[ 29 -10 -58  11 -31   5   3  -5   9  17 -20 -20 -27   1 -16  -7 -12   4
   7  14] | J701 & M
[ -5   1  -3   0   0  19   0  -8 -13   6 -14 -21  -2   5  -8  11   6  -2
  22  -7] | J701 & K
[ -4 -14   5  -8  -3  22  -5 -16 -18   1 -14   0  -2  19 -17  20   9   3
  20  40] | J701 & M
[-13  -3   0  15 -23  13  -9 -14 -20   9 -39   0 -33 -10  12  -3   5  10
  13   5] | J209 & H
[  8  -2 -13   8  -8   8  -3   8 -16   8 -17  12 -25  -3  -7   4  13   2
   4  21] | J701 & K
[  6  -6 -10  27  -7  16   4  -3 -14   9 -25  -7  -4  -2  12  -1   5   0
  28  19] | J209 & K
[-10  10  -2 -10 -16   5  -4   2   0   1 -17   8   7  13   1  -1  -9 -21
   7   8] | J701 & H
[  9 -12  -1 -16   1  -6   9   5  -2   1  20  63   6   8   3  23  15 -11
  18 -16] | J701 & Y
[  2   0   4  -7   0  13 -11 -16 -13  23 -26   8 -17   8 -18   8  -8  -7
  -5  21] | J701 & H
[ 31 -16 -27   0 -13   9  -2 -14 -19   4  -7  -4 -25   6 -28   8   2   0
  -3  22] | J701 & M
[ 18  -9 -63   0 -32  10  -2 -24 -10  18 -12 -14 -32   2   0  -2   8  -3
  -1  -3] | J701 & K
[ 11 -10 -33  -6 -20   9  -5 -12 -14   9   0 -53 -21  14  -7  16   4   2
  13   0] | J701 & M
[ -1  -1   4 -18   7  27  -6  -7 -23  -4  -5  -3  -6   3 -14  -5  19  -5
  -1  20] | J701 & K
[-16  -7  25 -10  10  11   0   0 -12 -19  -5  -3  10  26 -13  33  14  -4
  43  21] | J701 & M
[  1  -7 -17  -2 -22  19 -12 -16 -11  -4 -13  -9 -24  -7   0  -1  -8  -1
   0  27] | J701 & H
[-36 -13  13  19   8  17  -5  17   5   0   2 -14  26   1   0  24 -14   6
  29  33] | J209 & K
[ 11 -19  37 -18  24  -4   5   8 -15  -4  19  -2  17  15  -3  32  26 -13
  18   1] | J701 & Y
[ -6  -9  -7   7 -14  17   2  -4  -3   3 -20  -4 -10   2   6  13   3  10
  11  14] | J631 & H
[  0 -13  -2  -6  -9  23 -10 -10  -7   5 -20   1  -6   5 -23  -3 -14   7
  18  28] | J701 & K
[ -3   8   7 -14  -5  12 -14 -19 -11 -10  -2  16 -15  12  -1   0  16   2
  -3  14] | J701 & H
[  0  -7 -18  23  -8  18  -5  -8  -4   3  -6 -18   1   7  -5  -2  -9  -5
   0  19] | J701 & M
[  1  -5 -34  19 -16   5  -1   3   6  12 -11 -24  -8   1  12 -11  -8   1
   8  -1] | J209 & K
[-18  -3 -20  28  -4  12   4 -13 -10  -1 -22 -10  -9  -4   4  -1  11  -1
  14  10] | J631 & K
[-10  -3 -27   8 -19  15  -6  -4  -3   3 -30  -5 -15  -4   5  11  -7   9
  26  13] | J209 & K
[ 11 -12  17  -6  21  -8  -1  10 -10  -3   8 -12  25  12 -11  20  31  -9
   3  15] | J701 & Y
[-12   3  -1   5   0  20  -2   1  -2   4  -6  -5   4   4   3  16  13  -4
  19  12] | J701 & K
[-22 -15   4  -6 -12  18   5  -2 -18   4 -30  -2 -16   1  -6  19  28   6
  45  32] | J631 & M
[ 11 -21   8  -1 -10  25  -4 -16 -29   3 -15 -11 -31  12  -3  17  16  -4
   1  21] | J631 & K
[  0  16  -7 -14   0  -3   7 -13   2   4   5  -3  -1   8 -26  -4  -4   1
   4  12] | J701 & M
[  5  -8 -23  19 -14  10  -5  -5  -5   4 -16 -13 -10  13 -16  -2  -7   3
   4  27] | J701 & K
[ -7  -5 -23   1 -12   5   1  -9  -5   3 -18  -8  -5   7   5   0   5   3
  18   2] | J209 & K
[ -7 -18 -32  23 -19  36   5   1  -5   6 -31 -25  -3  -6  -1  11  -7   0
  22  27] | J631 & K
[-10   2   7 -13 -10   8  -9  -9 -12 -11 -18   7 -11   8  12  13  25   0
  29  23] | J701 & H
[-10  -6  -9   0  -7  20   0  -4  -9   3 -10 -17   5   1 -29  12  27  -9
  32  23] | J701 & K
[  5  -8  -2   4   0  13  -7  -1 -17   4 -14  -6 -10  12 -16   1   3   6
   6   9] | J701 & K
[ -9  -5   0  27 -19   5  -5   1   1 -10  -3  -8   2   1   3   6  -8  11
  21  19] | J209 & K
[  7 -18   8 -13 -11  26  -2 -14 -24   9  -3  -3   0  24 -10  35  19  -1
  26  22] | J701 & M
[ -4  -2  -7 -11   0   2   2   0   4  10  -7  -2  -9   8  -7  18  -2   7
  29  13] | J701 & M
[-12  -6 -15  14   3   9  -1  -2 -16  29 -19  -2   1  -5  -4  -1  13  -2
   6  12] | J631 & H
[-15  -2   9 -25 -10   5   6  -7  -7   3 -18  47   3   4  -5  14   7  -5
  42   7] | J163 & M
